Here is a tiny trained network, its code and every weight. The questions are about switching its units off for an input and a target symbol, where a switched-off unit gives its printed mean instead of its output.

import numpy as np


def w(rows, s, z=0):
    codes = np.array(rows[::2]) - 128.0
    scale = np.full(codes.shape[1], s)
    scale[-1] = z or s
    return codes * scale


def norm(h):
    return h / np.sqrt((h * h).mean(-1, keepdims=True) + 1e-5)


def f(y):
    return y / 2 * (1 + np.tanh(0.7978845608 * (y + 0.044715 * y**3)))


def softmax(a):
    e = np.exp(a - a.max(-1, keepdims=True))
    return e / e.sum(-1, keepdims=True)


def log_softmax(a):
    a = a - a.max(-1, keepdims=True)
    return a - np.log(np.exp(a).sum(-1, keepdims=True))


def net(x, mask):
    ids = ['αβγδεζηλμξστφψω'.index(c) for c in x.split()]
    T = len(ids)
    res = E[ids] + P[:T]
    u = 0
    for l in range(3):
        r = norm(res)
        for j in range(3):
            rows = slice(2 * j, 2 * j + 2)
            q, k, v = (r @ M[l][rows].T for M in (Q, K, V))
            z = softmax(np.where(np.tri(T) > 0, q @ k.T / 2**0.5, -1e9)) @ v
            o = O[l][rows]
            res = res + np.where(mask[u + j], z, o[:, -1]) @ o[:, :-1]
        u += 3
        y = f(norm(res) @ A[l][:, :-1].T + A[l][:, -1])
        res = res + np.where(mask[u : u + 4], y, B[l][:, -1]) @ B[l][:, :-1]
        u += 4
    return log_softmax(norm(res)[-1] @ U[:, :-1].T + U[:, -1])


Q, K, V, O, A, B = {}, {}, {}, {}, {}, {}
E = w([
[95,88,117,105],'α',
[5,61,122,58],'β',
[95,71,129,110],'γ',
[138,237,150,92],'δ',
[84,69,94,107],'ε',
[149,171,105,132],'ζ',
[97,53,91,118],'η',
[153,223,137,105],'λ',
[167,197,170,119],'μ',
[133,219,137,97],'ξ',
[111,217,195,82],'σ',
[167,134,182,122],'τ',
[225,44,80,27],'φ',
[237,138,36,148],'ψ',
[137,37,130,111],'ω',
],0.017)
P = w([
[138,128,118,153],'0',
[148,159,173,114],'1',
[61,148,26,46],'2',
[84,215,108,98],'3',
[150,73,178,88],'4',
[88,143,6,54],'5',
[229,83,178,171],'6',
[153,98,173,98],'7',
],0.02)
Q[0] = w([
[144,198,77,131],'0.h1',
[102,131,7,83],'0.h1',
[168,122,145,141],'0.h2',
[52,148,58,109],'0.h2',
[176,71,162,252],'0.h3',
[174,116,139,230],'0.h3',
],0.031)
K[0] = w([
[103,191,128,174],'0.h1',
[68,154,32,89],'0.h1',
[172,105,100,104],'0.h2',
[80,159,196,181],'0.h2',
[95,254,137,200],'0.h3',
[129,232,108,160],'0.h3',
],0.033)
V[0] = w([
[121,178,64,55],'0.h1',
[70,158,99,202],'0.h1',
[51,121,156,251],'0.h2',
[191,98,93,111],'0.h2',
[135,173,142,135],'0.h3',
[87,176,128,200],'0.h3',
],0.019)
O[0] = w([
[159,143,133,28,176],'0.h1',
[174,217,149,156,58],'0.h1',
[91,172,54,249,4],'0.h2',
[144,78,106,92,170],'0.h2',
[141,178,147,180,105],'0.h3',
[112,171,88,242,32],'0.h3',
],0.014,0.02)
A[0] = w([
[52,130,162,130,30],'0.n1',
[252,98,136,168,98],'0.n2',
[106,108,67,134,2],'0.n3',
[188,57,207,227,132],'0.n4',
],0.019,0.003)
B[0] = w([
[53,142,122,101,110],'0.n1',
[187,119,166,190,192],'0.n2',
[123,191,99,164,98],'0.n3',
[159,28,250,92,254],'0.n4',
],0.021,0.0033)
Q[1] = w([
[219,72,146,147],'1.h1',
[62,186,1,50],'1.h1',
[177,26,203,202],'1.h2',
[198,48,135,134],'1.h2',
[55,59,227,173],'1.h3',
[215,55,224,188],'1.h3',
],0.03)
K[1] = w([
[203,110,144,38],'1.h1',
[102,83,25,250],'1.h1',
[139,67,193,29],'1.h2',
[185,41,179,93],'1.h2',
[49,122,157,4],'1.h3',
[178,159,200,44],'1.h3',
],0.029)
V[1] = w([
[160,80,22,115],'1.h1',
[85,136,157,202],'1.h1',
[174,129,58,138],'1.h2',
[131,176,137,106],'1.h2',
[253,93,133,178],'1.h3',
[55,24,124,153],'1.h3',
],0.051)
O[1] = w([
[185,160,253,107,116],'1.h1',
[72,207,91,117,5],'1.h1',
[165,179,105,142,66],'1.h2',
[159,87,100,122,115],'1.h2',
[216,108,190,243,100],'1.h3',
[73,162,244,78,122],'1.h3',
],0.033,0.029)
A[1] = w([
[180,211,82,173,105],'1.n1',
[70,123,3,51,8],'1.n2',
[100,51,158,222,108],'1.n3',
[61,19,21,151,2],'1.n4',
],0.026,0.0043)
B[1] = w([
[138,35,116,61,149],'1.n1',
[176,72,130,15,208],'1.n2',
[71,164,82,117,214],'1.n3',
[113,160,189,252,251],'1.n4',
],0.033,0.012)
Q[2] = w([
[73,173,194,127],'2.h1',
[35,248,161,136],'2.h1',
[140,169,155,201],'2.h2',
[10,4,190,95],'2.h2',
[14,169,190,187],'2.h3',
[164,116,133,63],'2.h3',
],0.032)
K[2] = w([
[118,195,77,160],'2.h1',
[143,243,86,119],'2.h1',
[173,167,81,92],'2.h2',
[100,21,155,112],'2.h2',
[110,254,51,136],'2.h3',
[174,87,116,125],'2.h3',
],0.041)
V[2] = w([
[129,110,22,205],'2.h1',
[122,103,85,114],'2.h1',
[83,112,119,209],'2.h2',
[95,2,90,144],'2.h2',
[221,120,201,132],'2.h3',
[132,104,87,207],'2.h3',
],0.022)
O[2] = w([
[141,218,188,42,29],'2.h1',
[149,80,115,147,135],'2.h1',
[128,40,186,86,92],'2.h2',
[90,1,92,184,253],'2.h2',
[127,146,21,104,220],'2.h3',
[173,218,186,88,88],'2.h3',
],0.014,0.018)
A[2] = w([
[91,26,54,175,41],'2.n1',
[76,76,254,134,72],'2.n2',
[21,129,69,156,78],'2.n3',
[78,167,171,15,2],'2.n4',
],0.029,0.002)
B[2] = w([
[82,243,196,136,249],'2.n1',
[75,22,52,136,252],'2.n2',
[197,83,161,156,161],'2.n3',
[215,253,108,158,175],'2.n4',
],0.035,0.022)
U = w([
[161,184,110,118,234],'α',
[74,163,59,47,196],'β',
[77,201,160,120,208],'γ',
[157,155,69,149,103],'δ',
[171,177,105,117,198],'ε',
[180,161,95,154,125],'ζ',
[177,189,171,121,190],'η',
[168,157,81,150,107],'λ',
[127,187,169,220,195],'μ',
[164,155,66,151,136],'ξ',
[91,158,10,137,143],'σ',
[4,124,98,156,36],'τ',
[218,72,122,66,124],'φ',
[250,142,192,156,31],'ψ',
[98,152,235,118,1],'ω',
],0.014,0.0035)

Each question gives the input, a string of symbols that net reads in full, and the target symbol t.
The units are the heads (2 rows each of Q, K, V and O) and the neurons (one row each of A and B). Each row of codes is followed by its name. A weight is (code - 128) times the scale printed after its matrix; where a second scale follows, it is the last column's (O, A, B and U).
mask holds one flag per unit, layer by layer, with each layer's heads first. A switched-off unit (its flag False) gives its mean, the last column of its rows in O or B, instead of its output. The means were averaged over made-up inputs and are rounded, as every weight is.
A unit's drop is (log p(t) with every unit on - log p(t) with that unit switched off) / (log p(t) with every unit on - log p(t) with every unit switched off).
The circuit of an input: a set's keep is (log p(t) with only the set's units on - log p(t) with every unit switched off) / (log p(t) with every unit on - log p(t) with every unit switched off). Starting from the 12 units with the biggest drops (on a tie, the unit counted first), units are removed one at a time, each time the one whose removal leaves the highest keep (on an exact tie, the one counted first), for as long as the keep stays at least 0.8.
circuit, biggest first: the units of the circuit, biggest drop first
k most important neurons: the k neurons with the biggest drops, biggest first
top k neurons in layer l: the k neurons of layer l with the biggest drops, biggest first
which heads matter: for each layer, one digit per head in row order, 1 if its drop is at least 0.15 and else 0, layers parted by /
input φ β τ τ φ ζ γ ψ, target ψ: which heads matter : 101 / 001 / 000
input μ φ γ φ μ α, target μ: which heads matter : 001 / 101 / 000
input μ ψ φ σ, target μ: which heads matter : 011 / 101 / 000
input φ φ φ μ δ ζ γ, target μ: circuit, biggest first : 0.h1, 1.h3, 2.n1, 2.n2
input β φ μ ζ, target β: which heads matter : 010 / 001 / 000
input ω β η γ φ ω, target ω: which heads matter : 111 / 101 / 000
input φ φ φ ω τ, target τ: 3 most important neurons : 2.n1, 1.n2, 2.n3
input σ δ λ τ α, target τ: top neuron in layer 2 : 2.n1
input ω τ σ μ, target ω: circuit, biggest first : 1.h3, 0.h2, 0.h1
input ω τ τ μ ξ, target τ: 3 most important neurons : 2.n1, 1.n4, 2.n3
input σ μ ζ ζ, target σ: circuit, biggest first : 0.h3, 0.h2, 1.h1
input μ α φ φ ξ σ, target μ: which heads matter : 001 / 101 / 000
input μ δ φ μ η ψ, target μ: which heads matter : 011 / 101 / 000
input τ φ φ ω, target τ: which heads matter : 110 / 101 / 000
input μ τ μ τ, target μ: circuit, biggest first : 0.h3, 1.h3, 0.n4, 2.n1
input γ φ φ λ φ μ, target γ: circuit, biggest first : 0.h2, 1.h3, 1.h1, 0.h1
input γ μ φ τ, target γ: most important neuron : 0.n4
input τ μ μ α η μ, target τ: 2 most important neurons : 2.n2, 0.n4
input φ τ ω φ τ μ β β, target β: circuit, biggest first : 1.h3, 0.n4, 0.h2, 0.n2
input μ ψ γ τ τ τ, target μ: which heads matter : 011 / 101 / 000
input ω ξ μ φ, target ω: which heads matter : 110 / 001 / 000
input μ μ β ψ ξ λ, target μ: which heads matter : 001 / 101 / 000
